Below are the code and all the weights of a small trained network. Each question names an input and a class and asks about switching units off, where a switched-off unit gives its printed mean instead of its output.

import numpy as np


def w(rows, s, z=0):
    codes = np.array(rows[::2]) - 128.0
    scale = np.full(codes.shape[1], s)
    scale[-1] = z or s
    return codes * scale


def f(y):
    return np.maximum(y, 0)


def log_softmax(a):
    a = a - a.max(-1, keepdims=True)
    return a - np.log(np.exp(a).sum(-1, keepdims=True))


def net(x, mask):
    res = np.array(x, float).reshape(1, 6) / 4 @ E
    y = f(res @ A[0][:, :-1].T + A[0][:, -1])
    res = res + np.where(mask, y, B[0][:, -1]) @ B[0][:, :-1]
    return log_softmax(res[-1] @ U[:, :-1].T + U[:, -1])


A, B = {}, {}
E = w([
[129,49,160,185,11,138,130,121,180,147,122,198],'x0',
[51,197,123,201,113,125,123,238,51,108,130,110],'x1',
[183,153,100,160,210,220,130,80,216,98,142,86],'x2',
[158,80,135,11,132,81,130,69,61,159,121,135],'x3',
[116,219,103,161,210,127,126,159,210,91,135,87],'x4',
[53,161,153,148,62,1,125,209,182,132,114,177],'x5',
],0.0037)
A[0] = w([
[136,114,127,98,114,101,129,105,134,130,135,129,114],'N0',
[136,126,124,119,142,151,129,110,118,127,129,122,149],'N1',
[137,104,135,79,102,75,130,94,125,125,126,146,125],'N2',
[120,135,130,135,140,127,130,140,131,135,129,127,253],'N3',
[133,136,126,177,117,168,128,128,251,124,127,130,210],'N4',
[129,119,128,112,121,114,128,114,131,126,130,129,129],'N5',
[149,118,125,106,177,194,126,73,93,124,127,117,163],'N6',
[110,200,119,142,207,103,129,193,120,121,124,108,102],'N7',
[114,122,134,142,92,118,121,152,100,135,128,135,144],'N8',
[134,103,131,76,106,81,126,93,133,135,131,135,80],'N9',
[106,115,132,142,21,96,131,176,65,128,129,143,163],'N10',
[147,120,123,111,165,181,130,85,102,125,128,117,153],'N11',
],0.018,0.00046)
B[0] = w([
[127,119,126,96,133,124,126,132,148,150,104,128,165],'N0',
[145,124,133,138,151,146,127,133,111,136,138,132,160],'N1',
[126,108,126,67,131,112,130,128,154,169,76,126,199],'N2',
[128,137,128,116,128,125,130,106,130,120,137,127,147],'N3',
[142,136,127,200,104,133,130,127,250,95,139,128,218],'N4',
[126,124,127,112,131,126,128,132,138,140,115,126,148],'N5',
[179,114,125,157,198,176,132,135,77,152,155,121,220],'N6',
[77,214,132,58,124,128,124,124,97,82,171,131,234],'N7',
[121,111,125,154,96,119,127,111,92,117,126,125,181],'N8',
[126,113,125,73,137,115,124,128,159,170,83,131,194],'N9',
[106,82,130,196,51,79,126,132,46,119,101,132,254],'N10',
[168,117,130,151,183,167,131,135,87,147,151,127,202],'N11',
],0.025,0.0094)
U = w([
[145,137,126,197,108,141,137,118,254,81,151,132,242],'0',
[63,209,134,45,138,128,118,126,109,70,185,121,157],'1',
[126,98,123,22,140,100,125,121,173,189,64,138,3],'2',
[204,102,121,151,205,204,141,135,78,161,164,106,126],'3',
[89,77,137,183,54,62,122,134,51,123,96,147,109],'4',
],0.0055,0.00034)

Each question gives the input, the list of numbers given to net, and the class t.
The units are the neurons (one row each of A and B). Each row of codes is followed by its name. A weight is (code - 128) times the scale printed after its matrix; where a second scale follows, it is the last column's (A, B and U).
mask holds one flag per neuron, in row order. A switched-off neuron (its flag False) gives its mean, the last column of its row in B, instead of its output. The means were averaged over made-up inputs and are rounded, as every weight is.
A unit's drop is (log p(t) with every unit on - log p(t) with that unit switched off) / (log p(t) with every unit on - log p(t) with every unit switched off).
The circuit of an input: a set's keep is (log p(t) with only the set's units on - log p(t) with every unit switched off) / (log p(t) with every unit on - log p(t) with every unit switched off). Starting from all 12 units, units are removed one at a time, each time the one whose removal leaves the highest keep (on an exact tie, the one counted first), for as long as the keep stays at least 0.8.
units of the circuit, in order: the units of the circuit, biggest drop first
k most important neurons: the k neurons with the biggest drops, biggest first
drop when u is switched off: that unit's drop, to one decimal
input [-1,1,8,1,-5,5], class 0: 2 most important neurons : [N10, N7]
input [-4,1,-1,-6,3,-4], class 1: units of the circuit, in order : [N7]
input [4,4,5,-3,-5,-1], class 0: units of the circuit, in order : [N4, N10]
input [3,-1,-2,4,-1,-3], class 2: units of the circuit, in order : [N2, N9]
input [-4,-1,3,-8,8,7], class 1: 3 most important neurons : [N7, N10, N3]
input [-4,2,-2,-7,-2,-4], class 1: units of the circuit, in order : [N7, N10]
input [-7,1,7,8,-2,6], class 1: 2 most important neurons : [N7, N10]
input [2,-3,-2,7,-7,2], class 2: 2 most important neurons : [N2, N9]
input [-6,-7,7,-6,-8,6], class 0: drop when N11 is switched off : 0.0
input [-1,2,5,-2,2,8], class 0: drop when N4 is switched off : 3.7
input [-2,4,2,-8,5,-8], class 1: drop when N7 is switched off : 3.8
input [7,-5,-3,-2,3,-5], class 0: drop when N4 is switched off : 0.4
